Here is a tiny trained network, its code and every weight. The questions are about switching its units off for an input and a target symbol, where a switched-off unit gives its printed mean instead of its output.

import numpy as np


def w(rows, s, z=0):
    codes = np.array(rows[::2]) - 128.0
    scale = np.full(codes.shape[1], s)
    scale[-1] = z or s
    return codes * scale


def norm(h):
    return h / np.sqrt((h * h).mean(-1, keepdims=True) + 1e-5)


def f(y):
    return np.maximum(y, 0)


def softmax(a):
    e = np.exp(a - a.max(-1, keepdims=True))
    return e / e.sum(-1, keepdims=True)


def log_softmax(a):
    a = a - a.max(-1, keepdims=True)
    return a - np.log(np.exp(a).sum(-1, keepdims=True))


def net(x, mask):
    ids = ['αβγδεζημπψ'.index(c) for c in x.split()]
    T = len(ids)
    res = E[ids] + P[:T]
    q, k, v = (norm(res) @ M[0].T for M in (Q, K, V))
    z = softmax(np.where(np.tri(T) > 0, q @ k.T / 2**0.5, -1e9)) @ v
    res = res + np.where(mask[0], z, O[0][:, -1]) @ O[0][:, :-1]
    y = f(norm(res) @ A[0][:, :-1].T + A[0][:, -1])
    res = res + np.where(mask[1:17], y, B[0][:, -1]) @ B[0][:, :-1]
    return log_softmax(norm(res)[-1] @ U[:, :-1].T + U[:, -1])


Q, K, V, O, A, B = {}, {}, {}, {}, {}, {}
E = w([
[133,138,61,143],'α',
[254,83,160,166],'β',
[141,127,60,124],'γ',
[115,161,73,122],'δ',
[143,157,53,137],'ε',
[152,166,66,108],'ζ',
[130,177,68,120],'η',
[152,162,60,108],'μ',
[33,8,94,41],'π',
[132,23,207,228],'ψ',
],0.0032)
P = w([
[108,127,252,108],'0',
[139,62,97,109],'1',
[144,55,97,115],'2',
[136,61,101,117],'3',
[140,65,96,123],'4',
[133,70,97,125],'5',
[137,64,96,116],'6',
],0.0019)
Q[0] = w([
[117,138,1,94],'head 1',
[120,91,200,130],'head 1',
],0.0088)
K[0] = w([
[107,179,228,30],'head 1',
[139,2,28,175],'head 1',
],0.0063)
V[0] = w([
[20,44,187,147],'head 1',
[186,42,129,2],'head 1',
],0.0035)
O[0] = w([
[153,154,52,205,123],'head 1',
[2,121,63,107,255],'head 1',
],0.0061,0.00073)
A[0] = w([
[101,214,21,153,182],'neuron 1',
[61,92,111,129,208],'neuron 2',
[77,114,103,50,236],'neuron 3',
[110,116,129,86,188],'neuron 4',
[132,69,152,191,78],'neuron 5',
[174,103,35,78,134],'neuron 6',
[152,139,177,201,177],'neuron 7',
[160,109,146,252,125],'neuron 8',
[104,161,195,80,143],'neuron 9',
[149,62,173,77,169],'neuron 10',
[227,169,93,103,118],'neuron 11',
[101,165,102,123,155],'neuron 12',
[135,189,104,44,184],'neuron 13',
[190,131,218,92,105],'neuron 14',
[90,235,158,139,251],'neuron 15',
[80,181,193,234,176],'neuron 16',
],0.0043,0.0016)
B[0] = w([
[217,53,164,89,236],'neuron 1',
[175,192,175,86,206],'neuron 2',
[202,189,176,149,220],'neuron 3',
[165,159,143,119,171],'neuron 4',
[94,114,71,76,158],'neuron 5',
[41,130,196,127,253],'neuron 6',
[66,98,170,167,164],'neuron 7',
[78,167,182,69,189],'neuron 8',
[71,158,158,183,146],'neuron 9',
[85,223,62,199,189],'neuron 10',
[8,86,188,158,219],'neuron 11',
[194,106,143,144,158],'neuron 12',
[104,81,100,185,177],'neuron 13',
[177,171,11,129,170],'neuron 14',
[119,3,82,100,152],'neuron 15',
[102,21,235,63,146],'neuron 16',
],0.003,0.0033)
U = w([
[22,106,57,2,7],'α',
[49,207,108,224,91],'β',
[199,36,92,151,36],'γ',
[232,96,151,23,236],'δ',
[218,125,207,232,33],'ε',
[136,112,36,165,181],'ζ',
[91,194,155,94,101],'η',
[35,34,211,163,231],'μ',
[110,201,158,98,120],'π',
[173,198,135,152,219],'ψ',
],0.0083,0.0015)

Each question gives the input, a string of symbols that net reads in full, and the target symbol t.
The units are the heads (2 rows each of Q, K, V and O) and the neurons (one row each of A and B). Each row of codes is followed by its name. A weight is (code - 128) times the scale printed after its matrix; where a second scale follows, it is the last column's (O, A, B and U).
mask holds one flag per unit, heads first, then neurons. A switched-off unit (its flag False) gives its mean, the last column of its rows in O or B, instead of its output. The means were averaged over made-up inputs and are rounded, as every weight is.
A unit's drop is (log p(t) with every unit on - log p(t) with that unit switched off) / (log p(t) with every unit on - log p(t) with every unit switched off).
The circuit of an input: a set's keep is (log p(t) with only the set's units on - log p(t) with every unit switched off) / (log p(t) with every unit on - log p(t) with every unit switched off). Starting from the 12 units with the biggest drops (on a tie, the unit counted first), units are removed one at a time, each time the one whose removal leaves the highest keep (on an exact tie, the one counted first), for as long as the keep stays at least 0.8.
units of the circuit, in order: the units of the circuit, biggest drop first
unit that matters most: the unit with the biggest drop
k most important neurons: the k neurons with the biggest drops, biggest first
drop of u: that unit's drop, to one decimal
input α α ε, target ε: units of the circuit, in order	[head 1]
input ψ α β δ μ, target γ: units of the circuit, in order	[neuron 1; head 1]
input ψ γ η δ ζ, target γ: units of the circuit, in order	[neuron 1; head 1]
input δ α β γ, target μ: units of the circuit, in order	[head 1; neuron 11; neuron 6]
input ψ γ γ δ μ δ, target γ: units of the circuit, in order	[neuron 1; head 1]
input δ α δ γ δ, target μ: units of the circuit, in order	[head 1; neuron 11; neuron 3]
input η δ β γ α, target β: 2 most important neurons	[neuron 10; neuron 1]
input β β δ γ, target δ: 2 most important neurons	[neuron 3; neuron 11]
input π δ β, target α: 2 most important neurons	[neuron 5; neuron 1]
input ε π β, target α: 3 most important neurons	[neuron 5; neuron 1; neuron 11]
input η δ γ β γ, target β: 3 most important neurons	[neuron 10; neuron 1; neuron 14]
input δ β δ β, target ζ: 3 most important neurons	[neuron 10; neuron 1; neuron 11]
input ζ ψ β, target μ: 2 most important neurons	[neuron 8; neuron 14]
input δ ψ δ β, target μ: unit that matters most	neuron 8
input δ δ δ β η ε, target μ: drop of head 1	0.8
input α δ β ε ζ, target ε: drop of neuron 11	0.1
input β δ δ ψ δ μ, target δ: drop of neuron 1	0.2
